[[143, 140, 134, 124, 103],
 [128, 106, 121, 148, 116],
 [130, 107, 132, 101, 129]] >> 121, 148

[105, 105, 142, 112, 127] >> 142, 142

[123, 126, 126, 124, 152, 148, 125] >> 124, 152

[128, 148, 122, 151, 131] >> 122, 151

[155, 115, 124, 133, 100] >> 124, 155

[140, 121, 104, 114, 142] >> 104, 142

[115, 150, 151, 126, 141, 150, 127] >> 126, 151

[[122, 132, 119, 108, 139, 137, 153],
 [121, 130, 148, 118, 120, 139, 125],
 [151, 119, 138, 123, 141, 120, 128]] >> 118, 153

[109, 151, 118, 137, 117, 120, 133] >> 137, 151

[143, 100, 134, 146, 144] >> 134, 146
---
[[143 125 114 121 105]
 [132 123 131 144 132]
 [115 133 135 120 148]] ==> 133

[142 104 146 109 109 147] ==> 104

[125 144 125 136 152] ==> 144

[[150 115 135 137 135 119 112]
 [134 146 145 141 143 118 118]
 [127 104 146 121 131 142 137]] ==> 104

[152 150 139 130 141] ==> 150

[[117  99 149 145 143 140]
 [135 128 118 147 125 122]] ==> 128

[120 123 108 137 151] ==> 123

[154 124 129 113] ==> 124
---
Q: [132 135 155 128 123]
A: 155, 135

Q:
[[111 116 125 140 119 121]
 [115 126 125 135 148 134]
 [117 103 126 151 111 119]]
A: 151, 148

Q:
[[138 150 115 118 147 152]
 [114 114 153 134 146 145]]
A: 153, 152

Q: [110 151 140 156 105]
A: 156, 151

Q:
[[122 138 150 142 124]
 [113 135 139 134 129]
 [143 114 124 129 116]]
A: 150, 143

Q: [116 129 108 106 148 128]
A: 148, 129
---
[140 106 125 130 151] ==> 151

[[127 139 116 132 115 133 118]
 [141 121 128 128 138 126 127]
 [131 105 127 107 127 130 121]] ==> 141

[[130 125 131 142 140 121]
 [139 140 113 135 125 105]] ==> 142

[112 148 111 106 117] ==> 148

[[113 148 152 132 107 109]
 [153 120 102 137 120 115]] ==> 153

[126 129 143 102] ==> 143

[114 112 103 108 140 150 153] ==> 153

[127 120 133 115 101 126 115] ==> 133

[103 148 109 119 123 140] ==> 148

[[137 153 128 142 105 155 110]
 [127 132 120 134 129 123 125]] ==> 155
---
155  132  133  135 --> 155, 135

112  118  156  136  147 --> 112, 147

131  104  144  129  134 --> 131, 134

113  131  100  157  131 --> 113, 131

125  137  112   98 --> 125, 98

146  131  107  152
134  131  109  143
141  145  112  135
--> 146, 135

 98  122  110  136  104  130
106  149  144  104  135  147
130  119  151  113  101  104
--> 98, 104
---
[[141 139 112 140 122 135 139 131 126 141]
 [135 140 110 150 132 138 137 134 141 148]
 [120 122 141 132 139 131 114 129 143 124]
 [143 136 122 128 114 125 140 126 109 124]
 [125 122 128 121 131 122 133 114 127 124]
 [142 123 120 133 140 120 149 133 126 125]
 [120 132 137 121 126 123 123 127 128 127]
 [115 125 128 118 122 132 120 111 128 128]
 [113 111 130 104 134 108 143 119 124 136]
 [143 148 129 153 123 142 114 135 136 119]
 [139 147 126 142 121 150 109 133 131 117]
 [127 122 126 118 119 135 121 124 123 132]] --> 131

[[127 143 119 137 113 104 153 134]
 [103 118 122 101 147 118 144 109]
 [123 111 126 131 143 132 140 152]
 [104 131 153 115 136 135 125 141]
 [130 102 145 108 139 119 121 102]
 [145 125 136 122 147 122 140 103]
 [155 148 137 129 131 122 140 136]
 [112 111 129 143 120 129 100 101]
 [106 130 140 101 116 128 114 151]
 [107 129 132 151 116 132 130 107]
 [107 108 149 144 108 155 133 141]
 [114 153 154 110 150 103 106 137]] --> 104

[[149 123 132 123 140 148 148 133 117]
 [149 109 103 136 137 147 148 133 117]
 [149 123 132 123 140 148 157 143 117]
 [140 123 121 125 140 148 142 133 117]
 [149 123 132 116 140 148 148 133 117]] --> 148

[[132 123 127 127 143 128]
 [130 129 123 127 123 126]
 [133 106 129 133 125 131]
 [132 132 128 127 122 125]
 [126 140 120 127 156 130]
 [146 121 132 125 123 127]
 [133 126 124 136 136 126]] --> 127

[[128 123 147 128 146 127 121 134 123 121 130 112]
 [125 121 137 128 143 125 128 129 122 132 137 121]
 [133 128 137 135 141 128 129 127 120 125 137 117]
 [133 127 142 132 145 130 130 132 118 127 135 124]
 [129 124 137 129 150 125 132 123 121 123 135 125]
 [128 128 142 122 150 128 119 130 124 131 137 127]
 [129 121 141 126 146 127 123 131 125 120 130 123]] --> 121

[[139 139 122 112 135 119 139 117 122 135 108]
 [114 119 105 131 144 119 119 140 129 120 132]
 [120 119 128 128 140 131 124 126 127 121 128]
 [134 121 114 133 116 119 117 140 129 122 136]
 [117 117 123 133 120 127 116 134 127 121 136]
 [122 128 131 120 133 130 131 118 123 129 119]] --> 122

[[134 106 123 139 107 104 117 151 107]
 [117 130 118 135 146 109 112 126 152]
 [138 153 110 130 148 136 106 118 130]
 [139 108 128 101 153 115 118 104 124]
 [139 126 149 105 105 147 149 128 107]
 [143 128 104 141 118 135 126 130 154]
 [101 106 152 145 104 126 151 102 116]
 [134 139 147 112 126 120 121 116 130]
 [106 132 113 117 114 134 111 146 112]
 [108 109 113 133 110 126 124 155 104]
 [116 119 110 144 118 126 137 134 150]
 [149 106 126 130 135 114 135 105 126]] --> 117
---
[[114 109 130 108]
 [113 100 109 115]] ans = 130, 115

[129 147 153 157] ans = 157, 153

[116 106 101 129] ans = 129, 116

[100 125 144 128] ans = 144, 128

[104 123 134 135 101 115 127] ans = 135, 134

[[144 122 140 136 121 109 117]
 [130 143 149 141 146 129 114]
 [122 123 113 123 118 129 142]] ans = 149, 146

[143 150 138 132 126] ans = 150, 143

[113 121 116 102 112 115] ans = 121, 116
---
[[105 136 126 116 127]
 [125 109 121 128 131]] 136

[[118 131 131 117]
 [131 102 113 152]
 [132 113 123 111]] 102

[[128 147 152 144]
 [148 113 105 132]] 147

[[114 151 125 138]
 [122 155 122 145]
 [120 123 109 113]] 155

[[128 140 125 146 125 115]
 [110 126 151 143 142 122]] 140

[[117 101 131 143 117 115]
 [143 122 106 131 116 144]] 101

[[125 130 138 123 135 133]
 [126 121 124 140  99 134]
 [122 132 146 122 131 137]] 121

[[143 134 136 130 133 112]
 [125 129 123 129 140 103]
 [131 126 141 130 110 123]] 129

[[150 121 143 124]
 [106 135 115 120]
 [146 121 143 115]] 135

[[124 146 100 108 125 119]
 [134 133 112 109 156 119]] 146
---
Input: [120 137 110 103 118 128 115]
Output: 115
Input: [124 100 137 149 146 130 140]
Output: 140
Input: [106 125 128 133]
Output: 133
Input: [128 102 127 104 135 127]
Output: 127
Input: [118 115 153 130]
Output: 130
Input: [142 124 141 108 121 126 105]
Output: 105
Input: [130 102 129 132 142 135 131]
Output: 131
---
[[147 132 125 128 130]
 [125 127 130 128  99]] ans = 132

[[130 113 115 130]
 [138 104 108 136]] ans = 113

[[105 132 148 124 136 122]
 [123 109 122 134 135 126]] ans = 132

[[121 114 107 122 112]
 [122 128 108 137 125]] ans = 114

[[109 140 144 144 124 103  98]
 [109 140 139 143 125 103 100]] ans = 140

[[140 150 134 132 105 113]
 [127 121 126 135 131 127]] ans = 150

[[141 107 104 144 139 105  99]
 [108 147 146 102 107 138 145]] ans = 107

[[103 132 158 131]
 [101 135 124 122]] ans = 132
---
Q: [136, 138, 139, 123, 151, 128, 137]
A: 136
Q: [150, 128, 103, 124, 120, 127]
A: 124
Q: [128, 127, 125, 126, 129, 128, 103]
A: 126
Q: [[120, 130, 122, 129], [133, 110, 134, 112], [130, 102, 129, 103]]
A: 110
Q: [133, 129, 106, 136]
A: 133
Q: [120, 104, 118, 126, 149]
A: 120
Q: [130, 104, 145, 136, 135]
A: 135
